Below is a small trained network, with its code and all its weights. Each question gives an input and a class and asks what happens when units are switched off, that is, made to give their printed mean instead of their output.

import numpy as np


def w(rows, s, z=0):
    codes = np.array(rows[::2]) - 128.0
    scale = np.full(codes.shape[1], s)
    scale[-1] = z or s
    return codes * scale


def norm(h):
    return h / np.sqrt((h * h).mean(-1, keepdims=True) + 1e-5)


def f(y):
    return y / 2 * (1 + np.tanh(0.7978845608 * (y + 0.044715 * y**3)))


def log_softmax(a):
    a = a - a.max(-1, keepdims=True)
    return a - np.log(np.exp(a).sum(-1, keepdims=True))


def net(x, mask):
    res = np.array(x, float).reshape(1, 4) / 4 @ E
    u = 0
    for l in range(4):
        y = f(norm(res) @ A[l][:, :-1].T + A[l][:, -1])
        res = res + np.where(mask[u : u + 7], y, B[l][:, -1]) @ B[l][:, :-1]
        u += 7
    return log_softmax(norm(res)[-1] @ U[:, :-1].T + U[:, -1])


A, B = {}, {}
E = w([
[130,127,126,135,131,126,137,125,125,114],'x0',
[125,209,136,132,89,124,49,44,145,96],'x1',
[1,118,148,118,186,156,133,88,82,109],'x2',
[117,116,142,215,116,75,105,108,74,214],'x3',
],0.0036)
A[0] = w([
[89,223,135,150,90,109,53,70,163,81,72],'0.n0',
[135,109,156,216,128,53,99,118,42,179,82],'0.n1',
[170,122,29,101,92,75,132,125,134,137,149],'0.n2',
[132,138,193,81,99,132,125,142,107,129,2],'0.n3',
[151,131,75,167,105,119,109,165,106,134,78],'0.n4',
[2,115,133,151,149,189,100,133,71,108,84],'0.n5',
[138,150,150,45,149,171,135,163,167,61,23],'0.n6',
],0.0038,0.0016)
B[0] = w([
[96,137,130,150,105,115,32,240,112,76,252],'0.n0',
[103,102,1,103,110,151,166,36,198,160,251],'0.n1',
[117,195,162,120,178,161,154,106,81,126,173],'0.n2',
[116,165,95,126,149,98,184,158,121,168,97],'0.n3',
[154,124,184,188,180,149,152,99,196,138,137],'0.n4',
[216,125,231,99,140,113,203,95,160,156,224],'0.n5',
[64,108,53,125,98,118,192,67,223,204,183],'0.n6',
],0.0038,0.0026)
A[1] = w([
[103,67,100,129,140,110,184,209,103,150,2],'1.n0',
[122,31,102,141,184,132,161,206,105,138,57],'1.n1',
[148,121,136,115,145,100,164,147,109,121,110],'1.n2',
[126,149,82,67,112,185,165,131,204,52,75],'1.n3',
[253,180,101,160,85,127,144,179,154,146,47],'1.n4',
[108,136,48,33,120,203,118,175,123,102,49],'1.n5',
[91,122,105,194,96,115,127,119,102,175,67],'1.n6',
],0.0043,0.0014)
B[1] = w([
[123,198,122,175,102,153,28,143,119,110,162],'1.n0',
[63,244,107,155,41,165,46,213,128,29,187],'1.n1',
[115,158,117,81,135,109,54,105,119,152,127],'1.n2',
[148,99,95,212,139,82,144,99,109,215,241],'1.n3',
[110,44,253,58,215,105,151,95,73,125,251],'1.n4',
[158,111,95,208,91,68,131,83,157,187,174],'1.n5',
[160,158,95,184,148,97,207,134,238,125,166],'1.n6',
],0.004,0.0024)
A[2] = w([
[128,123,110,115,154,138,157,114,132,93,47],'2.n0',
[73,165,165,112,162,156,162,95,66,123,2],'2.n1',
[115,101,240,63,171,112,176,95,71,133,20],'2.n2',
[52,140,140,100,186,160,136,98,137,109,29],'2.n3',
[124,184,112,140,79,133,118,173,86,88,92],'2.n4',
[134,108,36,47,152,142,146,110,159,81,24],'2.n5',
[135,82,2,144,121,128,171,64,161,188,14],'2.n6',
],0.0049,0.00087)
B[2] = w([
[201,136,83,226,125,107,91,69,139,122,118],'2.n0',
[238,55,177,98,142,45,93,163,134,140,143],'2.n1',
[253,27,216,94,162,107,22,144,146,143,191],'2.n2',
[230,68,138,90,95,52,153,130,140,156,145],'2.n3',
[131,143,30,65,130,181,35,138,74,127,144],'2.n4',
[97,205,115,173,94,85,223,102,204,217,124],'2.n5',
[22,238,87,188,108,66,245,18,169,204,253],'2.n6',
],0.0034,0.0047)
A[3] = w([
[191,65,193,64,228,135,125,87,110,151,11],'3.n0',
[94,145,80,120,142,234,162,228,72,123,98],'3.n1',
[253,24,228,97,130,142,131,116,129,153,7],'3.n2',
[71,156,115,221,183,136,175,55,153,188,132],'3.n3',
[93,244,127,126,69,177,23,126,89,48,105],'3.n4',
[138,86,109,26,91,160,150,135,172,95,152],'3.n5',
[133,77,161,121,145,104,132,124,123,109,49],'3.n6',
],0.0043,0.0014)
B[3] = w([
[250,67,201,146,207,107,51,144,91,82,186],'3.n0',
[62,181,100,126,96,189,10,143,67,9,140],'3.n1',
[175,24,228,68,215,60,65,87,47,158,217],'3.n2',
[203,173,95,58,97,106,255,57,225,144,253],'3.n3',
[64,106,92,127,153,232,152,252,61,90,205],'3.n4',
[99,178,127,183,139,74,147,39,122,172,127],'3.n5',
[120,105,181,107,98,138,75,158,197,182,131],'3.n6',
],0.0041,0.005)
U = w([
[123,174,60,149,91,100,255,37,202,170,255],'0',
[198,25,232,102,182,93,79,107,97,124,34],'1',
[47,158,60,144,100,228,77,195,84,57,78],'2',
],0.0072,0.00077)

Each question gives the input, the list of numbers given to net, and the class t.
The units are the neurons (one row each of A and B). Each row of codes is followed by its name. A weight is (code - 128) times the scale printed after its matrix; where a second scale follows, it is the last column's (A, B and U).
mask holds one flag per neuron, layer by layer. A switched-off neuron (its flag False) gives its mean, the last column of its row in B, instead of its output. The means were averaged over made-up inputs and are rounded, as every weight is.
A unit's drop is (log p(t) with every unit on - log p(t) with that unit switched off) / (log p(t) with every unit on - log p(t) with every unit switched off).
The circuit of an input: a set's keep is (log p(t) with only the set's units on - log p(t) with every unit switched off) / (log p(t) with every unit on - log p(t) with every unit switched off). Starting from the 12 units with the biggest drops (on a tie, the unit counted first), units are removed one at a time, each time the one whose removal leaves the highest keep (on an exact tie, the one counted first), for as long as the keep stays at least 0.8.
units of the circuit, in order: the units of the circuit, biggest drop first
unit that matters most: the unit with the biggest drop
k most important neurons: the k neurons with the biggest drops, biggest first
k most important neurons of layer l: the k neurons of layer l with the biggest drops, biggest first
drop when u is switched off: that unit's drop, to one decimal
input [-6,3,-8,-5], class 1: units of the circuit, in order	1.n4
input [-2,7,5,0], class 2: 2 most important neurons	0.n0, 1.n4
input [7,-8,6,8], class 0: 3 most important neurons	0.n1, 0.n0, 1.n4
input [5,8,7,3], class 2: 2 most important neurons of layer 1	1.n4, 1.n3
input [-6,-7,5,-7], class 0: 2 most important neurons	0.n6, 0.n0
input [-1,7,-8,0], class 1: 2 most important neurons	1.n4, 1.n1
input [0,8,4,7], class 2: 2 most important neurons of layer 2	2.n6, 2.n5
input [0,5,-6,-5], class 1: 2 most important neurons	1.n4, 0.n1
input [0,3,6,-5], class 1: 2 most important neurons of layer 0	0.n1, 0.n5
input [6,5,-7,6], class 1: 2 most important neurons	1.n4, 0.n6
input [1,7,5,-5], class 2: 3 most important neurons	0.n0, 1.n4, 0.n1
input [-1,-4,2,5], class 0: 2 most important neurons	0.n1, 0.n0
input [3,7,-5,-5], class 2: 3 most important neurons of layer 0	0.n1, 0.n0, 0.n5
input [-5,-8,-5,8], class 0: unit that matters most	0.n1
input [-7,-3,0,-2], class 2: drop when 0.n1 is switched off	1.1
input [8,6,-7,2], class 1: drop when 1.n4 is switched off	3.7
input [0,4,1,2], class 2: drop when 0.n0 is switched off	0.2
input [7,5,8,-1], class 1: drop when 1.n6 is switched off	0.0
